Here is a tiny trained network, its code and every weight. The questions are about switching its units off for an input and a target symbol, where a switched-off unit gives its printed mean instead of its output.

import numpy as np


def w(rows, s, z=0):
    codes = np.array(rows[::2]) - 128.0
    scale = np.full(codes.shape[1], s)
    scale[-1] = z or s
    return codes * scale


def norm(h):
    return h / np.sqrt((h * h).mean(-1, keepdims=True) + 1e-5)


def f(y):
    return np.maximum(y, 0)


def softmax(a):
    e = np.exp(a - a.max(-1, keepdims=True))
    return e / e.sum(-1, keepdims=True)


def log_softmax(a):
    a = a - a.max(-1, keepdims=True)
    return a - np.log(np.exp(a).sum(-1, keepdims=True))


def net(x, mask):
    ids = ['αγδεζηλξπσφψω'.index(c) for c in x.split()]
    T = len(ids)
    res = E[ids] + P[:T]
    u = 0
    for l in range(2):
        q, k, v = (norm(res) @ M[l].T for M in (Q, K, V))
        z = softmax(np.where(np.tri(T) > 0, q @ k.T / 2**0.5, -1e9)) @ v
        res = res + np.where(mask[u], z, O[l][:, -1]) @ O[l][:, :-1]
        u += 1
        y = f(norm(res) @ A[l][:, :-1].T + A[l][:, -1])
        res = res + np.where(mask[u : u + 8], y, B[l][:, -1]) @ B[l][:, :-1]
        u += 8
    return log_softmax(norm(res)[-1] @ U[:, :-1].T + U[:, -1])


Q, K, V, O, A, B = {}, {}, {}, {}, {}, {}
E = w([
[207,138,94,91],'α',
[75,127,83,121],'γ',
[89,125,72,13],'δ',
[132,114,106,209],'ε',
[147,91,96,88],'ζ',
[105,153,102,250],'η',
[135,184,246,180],'λ',
[114,99,154,185],'ξ',
[194,166,112,158],'π',
[107,78,42,182],'σ',
[181,97,61,184],'φ',
[108,89,129,171],'ψ',
[194,66,68,160],'ω',
],0.026)
P = w([
[64,2,137,155],'0',
[79,48,106,161],'1',
[79,63,97,158],'2',
[78,73,86,159],'3',
[77,103,60,168],'4',
[77,84,81,164],'5',
[76,92,67,168],'6',
[75,101,55,174],'7',
[79,95,44,179],'8',
[77,97,45,180],'9',
[76,96,34,179],'10',
],0.0047)
Q[0] = w([
[67,254,184,8],'L0H1',
[103,166,154,12],'L0H1',
],0.0089)
K[0] = w([
[107,82,1,106],'L0H1',
[146,91,47,121],'L0H1',
],0.0084)
V[0] = w([
[55,254,174,69],'L0H1',
[173,128,205,108],'L0H1',
],0.0056)
O[0] = w([
[140,198,252,94,3],'L0H1',
[139,226,148,122,106],'L0H1',
],0.0045,0.0043)
A[0] = w([
[141,103,22,54,183],'L0N1',
[169,107,81,125,2],'L0N2',
[2,148,49,16,125],'L0N3',
[140,63,123,177,167],'L0N4',
[70,44,161,188,134],'L0N5',
[66,24,120,135,229],'L0N6',
[249,244,141,93,106],'L0N7',
[175,130,212,199,203],'L0N8',
],0.0095,0.0044)
B[0] = w([
[164,145,254,183,209],'L0N1',
[205,112,122,108,143],'L0N2',
[55,90,207,35,171],'L0N3',
[146,139,87,65,231],'L0N4',
[171,209,51,162,223],'L0N5',
[107,250,145,101,254],'L0N6',
[85,213,141,97,145],'L0N7',
[134,197,153,231,191],'L0N8',
],0.0092,0.0097)
Q[1] = w([
[18,75,81,208],'L1H1',
[1,141,156,82],'L1H1',
],0.011)
K[1] = w([
[121,96,4,123],'L1H1',
[118,123,101,59],'L1H1',
],0.016)
V[1] = w([
[178,249,65,2],'L1H1',
[128,128,12,82],'L1H1',
],0.0043)
O[1] = w([
[104,159,89,2,253],'L1H1',
[147,201,215,20,149],'L1H1',
],0.0061,0.0022)
A[1] = w([
[138,126,147,43,208],'L1N1',
[75,153,159,178,163],'L1N2',
[136,35,135,172,114],'L1N3',
[4,170,179,155,177],'L1N4',
[29,98,103,92,99],'L1N5',
[36,164,117,159,96],'L1N6',
[88,141,144,117,3],'L1N7',
[136,166,37,138,154],'L1N8',
],0.017,0.0051)
B[1] = w([
[84,51,177,210,157],'L1N1',
[169,163,196,200,186],'L1N2',
[187,239,14,111,133],'L1N3',
[254,118,70,102,199],'L1N4',
[148,199,248,25,148],'L1N5',
[228,112,61,68,192],'L1N6',
[92,133,190,226,135],'L1N7',
[28,62,195,93,255],'L1N8',
],0.0097,0.014)
U = w([
[192,103,192,173,101],'α',
[75,60,221,170,33],'γ',
[75,132,204,66,119],'δ',
[126,154,147,146,76],'ε',
[2,148,75,190,202],'ζ',
[184,125,61,169,252],'η',
[61,32,104,176,161],'λ',
[182,190,157,50,99],'ξ',
[82,190,225,183,52],'π',
[109,197,42,43,207],'σ',
[172,231,55,107,67],'φ',
[189,37,48,134,235],'ψ',
[36,86,76,36,149],'ω',
],0.015,0.0036)

Each question gives the input, a string of symbols that net reads in full, and the target symbol t.
The units are the heads (2 rows each of Q, K, V and O) and the neurons (one row each of A and B). Each row of codes is followed by its name. A weight is (code - 128) times the scale printed after its matrix; where a second scale follows, it is the last column's (O, A, B and U).
mask holds one flag per unit, layer by layer, with each layer's heads first. A switched-off unit (its flag False) gives its mean, the last column of its rows in O or B, instead of its output. The means were averaged over made-up inputs and are rounded, as every weight is.
A unit's drop is (log p(t) with every unit on - log p(t) with that unit switched off) / (log p(t) with every unit on - log p(t) with every unit switched off).
The circuit of an input: a set's keep is (log p(t) with only the set's units on - log p(t) with every unit switched off) / (log p(t) with every unit on - log p(t) with every unit switched off). Starting from the 12 units with the biggest drops (on a tie, the unit counted first), units are removed one at a time, each time the one whose removal leaves the highest keep (on an exact tie, the one counted first), for as long as the keep stays at least 0.8.
units of the circuit, in order: the units of the circuit, biggest drop first
top k neurons: the k neurons with the biggest drops, biggest first
top k neurons in layer l: the k neurons of layer l with the biggest drops, biggest first
drop when u is switched off: that unit's drop, to one decimal
input ω ω ξ ζ π ψ α ε δ, target δ: units of the circuit, in order : [L1N1 L0N1]
input ω ξ ω ε η π ω ω ω γ, target ξ: units of the circuit, in order : [L1N5 L1N4 L0N3]
input π ω ε ζ α η ζ ε ξ ξ, target φ: top neuron : [L0N6]
input φ δ γ ω ψ ε π, target π: top 2 neurons : [L1N4 L1N6]
input ε ξ ε ζ η σ η ψ η η, target η: units of the circuit, in order : [L1N6 L1N4]
input ε γ ψ η ξ π ψ ζ, target γ: units of the circuit, in order : [L1N1 L1N6]
input σ π σ ξ π, target π: top 4 neurons : [L0N6 L1N4 L1N6 L0N7]
input ψ ψ σ ε λ σ ε α, target α: top 3 neurons : [L0N1 L0N7 L0N6]
input ψ ω α ω ε ψ φ ε λ σ, target σ: top 2 neurons : [L0N8 L0N6]
input λ ε γ δ γ λ γ γ ε η, target η: top 3 neurons in layer 1 : [L1N6 L1N4 L1N5]
input ω ξ ξ η ξ π λ ε α σ, target σ: top 2 neurons : [L0N6 L0N8]
input ψ ε φ, target λ: top 3 neurons : [L1N4 L1N6 L1N8]
input α ε γ γ σ ψ ω ε σ ζ, target γ: top 3 neurons : [L1N1 L0N1 L0N8]
input η α ε, target ζ: top 2 neurons in layer 0 : [L0N1 L0N4]
input γ γ α, target α: top 2 neurons : [L0N1 L1N8]
input ξ ε ε ψ, target σ: top 2 neurons : [L0N6 L0N1]
input σ ε ε ε ε ξ α ε ψ σ, target ω: top 2 neurons in layer 0 : [L0N8 L0N6]
input ω ψ ε, target ζ: drop when L1N8 is switched off : 0.4
input α ξ ω η ε π ω α ε ζ σ, target ω: drop when L0N8 is switched off : 0.6
input ξ δ ζ ξ, target φ: drop when L0N6 is switched off : 0.1
